Below is a small trained network, with its code and all its weights. Each question gives an input and a class and asks what happens when units are switched off, that is, made to give their printed mean instead of their output.

import numpy as np


def w(rows, s, z=0):
    codes = np.array(rows[::2]) - 128.0
    scale = np.full(codes.shape[1], s)
    scale[-1] = z or s
    return codes * scale


def norm(h):
    return h / np.sqrt((h * h).mean(-1, keepdims=True) + 1e-5)


def f(y):
    return np.maximum(y, 0)


def log_softmax(a):
    a = a - a.max(-1, keepdims=True)
    return a - np.log(np.exp(a).sum(-1, keepdims=True))


def net(x, mask):
    res = np.array(x, float).reshape(1, 5) / 4 @ E
    u = 0
    for l in range(4):
        y = f(norm(res) @ A[l][:, :-1].T + A[l][:, -1])
        res = res + np.where(mask[u : u + 9], y, B[l][:, -1]) @ B[l][:, :-1]
        u += 9
    return log_softmax(norm(res)[-1] @ U[:, :-1].T + U[:, -1])


A, B = {}, {}
E = w([
[157,227,123,236,111,147,137,114,212,110,3],'x0',
[57,169,132,156,183,76,65,70,54,186,91],'x1',
[90,140,246,194,177,188,135,123,6,58,176],'x2',
[160,135,115,82,118,140,64,96,128,111,107],'x3',
[169,117,184,248,182,91,105,76,209,175,135],'x4',
],0.0075)
A[0] = w([
[163,69,149,80,225,155,139,88,149,177,85,231],'0.n0',
[138,152,219,97,78,124,199,209,118,150,75,72],'0.n1',
[65,41,221,90,60,158,141,120,108,110,172,8],'0.n2',
[105,122,159,52,58,174,171,80,27,129,59,74],'0.n3',
[132,235,60,96,194,3,167,144,140,139,76,180],'0.n4',
[89,62,149,114,149,100,72,130,98,188,91,79],'0.n5',
[198,59,115,163,177,129,138,240,93,160,154,211],'0.n6',
[43,104,241,55,223,153,87,105,145,164,72,71],'0.n7',
[101,154,118,177,122,50,124,80,69,63,44,167],'0.n8',
],0.0047,0.0013)
B[0] = w([
[112,82,102,51,88,116,166,220,116,90,120,195],'0.n0',
[136,167,92,168,144,107,71,128,168,99,200,190],'0.n1',
[144,127,96,157,136,148,88,119,180,114,119,234],'0.n2',
[112,125,124,209,174,97,149,144,127,154,136,247],'0.n3',
[83,103,86,129,143,172,93,76,178,155,110,253],'0.n4',
[46,140,146,149,104,255,184,123,154,135,163,196],'0.n5',
[175,85,76,111,52,108,80,163,94,148,133,217],'0.n6',
[154,89,93,119,147,84,204,96,95,154,83,205],'0.n7',
[140,110,130,198,217,52,137,172,112,133,5,248],'0.n8',
],0.0084,0.0033)
A[1] = w([
[181,61,205,134,151,181,96,143,53,116,164,156],'1.n0',
[113,114,109,159,146,75,217,92,45,108,193,106],'1.n1',
[47,113,133,98,195,120,149,73,131,189,125,117],'1.n2',
[59,142,76,98,104,114,130,103,110,166,95,167],'1.n3',
[151,132,28,170,162,41,59,144,161,139,43,165],'1.n4',
[162,163,121,177,133,68,149,186,30,106,127,146],'1.n5',
[104,99,229,130,165,111,115,161,171,19,68,6],'1.n6',
[108,79,178,47,108,124,84,173,158,180,170,90],'1.n7',
[158,103,2,190,57,89,118,25,188,84,118,165],'1.n8',
],0.0059,0.0014)
B[1] = w([
[194,68,50,197,180,192,132,190,100,131,162,198],'1.n0',
[52,155,133,118,138,223,143,90,133,153,110,191],'1.n1',
[112,113,131,104,88,178,75,55,119,200,128,194],'1.n2',
[162,100,108,228,84,122,59,100,231,148,154,193],'1.n3',
[131,114,121,110,187,161,163,175,111,100,139,254],'1.n4',
[255,97,185,71,120,52,103,128,121,137,163,192],'1.n5',
[160,155,152,123,97,112,140,127,139,111,149,170],'1.n6',
[146,184,102,122,153,36,86,198,136,130,102,184],'1.n7',
[171,81,125,157,114,167,198,151,129,210,102,224],'1.n8',
],0.0069,0.0066)
A[2] = w([
[218,215,212,133,57,121,144,123,98,65,145,44],'2.n0',
[108,120,213,184,214,190,108,186,224,161,56,171],'2.n1',
[102,100,77,66,127,59,147,146,158,224,153,123],'2.n2',
[95,98,144,63,124,88,21,10,134,201,201,188],'2.n3',
[145,207,191,211,111,83,153,171,119,27,127,65],'2.n4',
[69,176,176,138,204,51,168,74,56,46,98,254],'2.n5',
[107,48,166,118,127,122,167,4,3,109,178,31],'2.n6',
[129,106,154,120,100,79,175,158,255,116,181,99],'2.n7',
[131,77,143,77,90,113,132,140,148,127,129,117],'2.n8',
],0.0072,0.0011)
B[2] = w([
[147,139,2,139,90,140,38,71,149,103,173,166],'2.n0',
[70,147,76,76,93,134,77,145,97,149,179,255],'2.n1',
[58,144,172,190,54,77,80,133,134,55,58,215],'2.n2',
[122,101,240,196,17,184,141,94,161,132,154,180],'2.n3',
[156,193,127,82,78,155,52,76,71,118,124,193],'2.n4',
[152,119,163,62,134,26,46,124,89,144,36,181],'2.n5',
[149,109,162,52,211,93,252,26,183,116,115,181],'2.n6',
[138,176,181,20,121,139,105,155,69,62,136,185],'2.n7',
[55,110,196,100,151,48,93,143,111,120,164,159],'2.n8',
],0.0081,0.0083)
A[3] = w([
[202,69,142,116,254,127,135,160,77,85,133,4],'3.n0',
[164,238,136,68,33,186,217,158,204,175,110,25],'3.n1',
[84,151,125,64,93,168,79,85,161,157,133,135],'3.n2',
[142,55,138,108,182,136,164,123,101,104,208,118],'3.n3',
[73,42,210,97,152,73,97,127,173,114,141,197],'3.n4',
[124,99,167,71,103,171,137,86,153,131,112,173],'3.n5',
[118,93,198,86,204,150,219,96,159,160,119,62],'3.n6',
[135,107,145,118,72,139,120,159,176,101,98,95],'3.n7',
[159,237,147,128,61,131,130,107,49,85,111,205],'3.n8',
],0.0076,0.0014)
B[3] = w([
[88,122,151,140,122,178,120,187,164,130,151,223],'3.n0',
[118,148,87,102,254,105,164,120,118,126,164,213],'3.n1',
[135,122,192,167,132,162,187,160,159,114,177,240],'3.n2',
[171,72,166,184,172,150,117,123,142,58,58,224],'3.n3',
[161,185,160,117,73,79,177,106,92,91,101,254],'3.n4',
[71,159,107,182,125,142,190,84,58,131,149,186],'3.n5',
[127,138,36,111,102,115,149,61,130,83,105,197],'3.n6',
[138,141,129,140,148,89,172,131,74,178,167,229],'3.n7',
[160,141,113,71,146,147,94,81,182,148,117,247],'3.n8',
],0.0099,0.0049)
U = w([
[159,124,163,59,55,35,158,195,104,83,139,159],'0',
[179,43,171,186,169,216,141,179,138,44,162,190],'1',
[37,109,210,208,25,133,190,100,142,184,139,3],'2',
[119,86,179,127,165,144,214,2,84,84,85,97],'3',
[120,172,77,82,230,147,219,174,167,168,180,250],'4',
[214,174,105,75,107,203,58,76,158,87,160,185],'5',
[38,106,71,190,153,161,93,142,203,225,57,104],'6',
[135,166,187,81,198,77,60,93,84,184,30,22],'7',
],0.011,0.0005)

Each question gives the input, the list of numbers given to net, and the class t.
The units are the neurons (one row each of A and B). Each row of codes is followed by its name. A weight is (code - 128) times the scale printed after its matrix; where a second scale follows, it is the last column's (A, B and U).
mask holds one flag per neuron, layer by layer. A switched-off neuron (its flag False) gives its mean, the last column of its row in B, instead of its output. The means were averaged over made-up inputs and are rounded, as every weight is.
A unit's drop is (log p(t) with every unit on - log p(t) with that unit switched off) / (log p(t) with every unit on - log p(t) with every unit switched off).
The circuit of an input: a set's keep is (log p(t) with only the set's units on - log p(t) with every unit switched off) / (log p(t) with every unit on - log p(t) with every unit switched off). Starting from the 12 units with the biggest drops (on a tie, the unit counted first), units are removed one at a time, each time the one whose removal leaves the highest keep (on an exact tie, the one counted first), for as long as the keep stays at least 0.8.
units of the circuit, in order: the units of the circuit, biggest drop first
most important unit: the unit with the biggest drop
k most important neurons: the k neurons with the biggest drops, biggest first
top k neurons in layer l: the k neurons of layer l with the biggest drops, biggest first
drop when u is switched off: that unit's drop, to one decimal
input [-8,6,-7,8,-7], class 2: most important unit	2.n3
input [3,1,6,7,-4], class 7: units of the circuit, in order	2.n5, 0.n8
input [1,-8,7,5,-1], class 5: 2 most important neurons	2.n4, 2.n0
input [-6,7,1,7,3], class 3: units of the circuit, in order	2.n6, 0.n7
input [1,-4,0,-3,-5], class 4: 2 most important neurons	3.n1, 1.n8
input [1,4,5,-6,-3], class 7: 3 most important neurons	2.n5, 0.n8, 1.n8
input [-4,1,-8,6,3], class 2: 2 most important neurons	2.n3, 0.n4
input [-7,7,2,-8,2], class 3: 2 most important neurons	2.n6, 3.n6
input [-1,1,-7,0,-7], class 2: 2 most important neurons	2.n2, 0.n4
input [2,4,-1,0,-5], class 6: 2 most important neurons	0.n4, 0.n8
input [-8,2,7,8,-4], class 3: 3 most important neurons	2.n6, 3.n6, 0.n7
input [2,5,0,6,-5], class 6: 2 most important neurons	0.n4, 1.n3
input [1,-1,8,5,3], class 5: top 3 neurons in layer 1	1.n6, 1.n8, 1.n4
input [0,5,6,5,1], class 3: units of the circuit, in order	2.n6
input [3,-8,0,-5,5], class 4: 2 most important neurons	3.n1, 1.n8
input [7,5,-2,-2,-7], class 6: drop when 0.n4 is switched off	1.1
input [3,-7,8,2,8], class 5: drop when 2.n4 is switched off	0.1
input [-1,-4,-8,4,7], class 0: top 2 neurons in layer 2	2.n2, 2.n8
input [-1,3,-6,-8,2], class 2: drop when 0.n3 is switched off	0.0
input [7,-5,-8,-5,-1], class 4: units of the circuit, in order	3.n1
input [1,-2,-4,4,-2], class 4: top 2 neurons in layer 1	1.n8, 1.n5
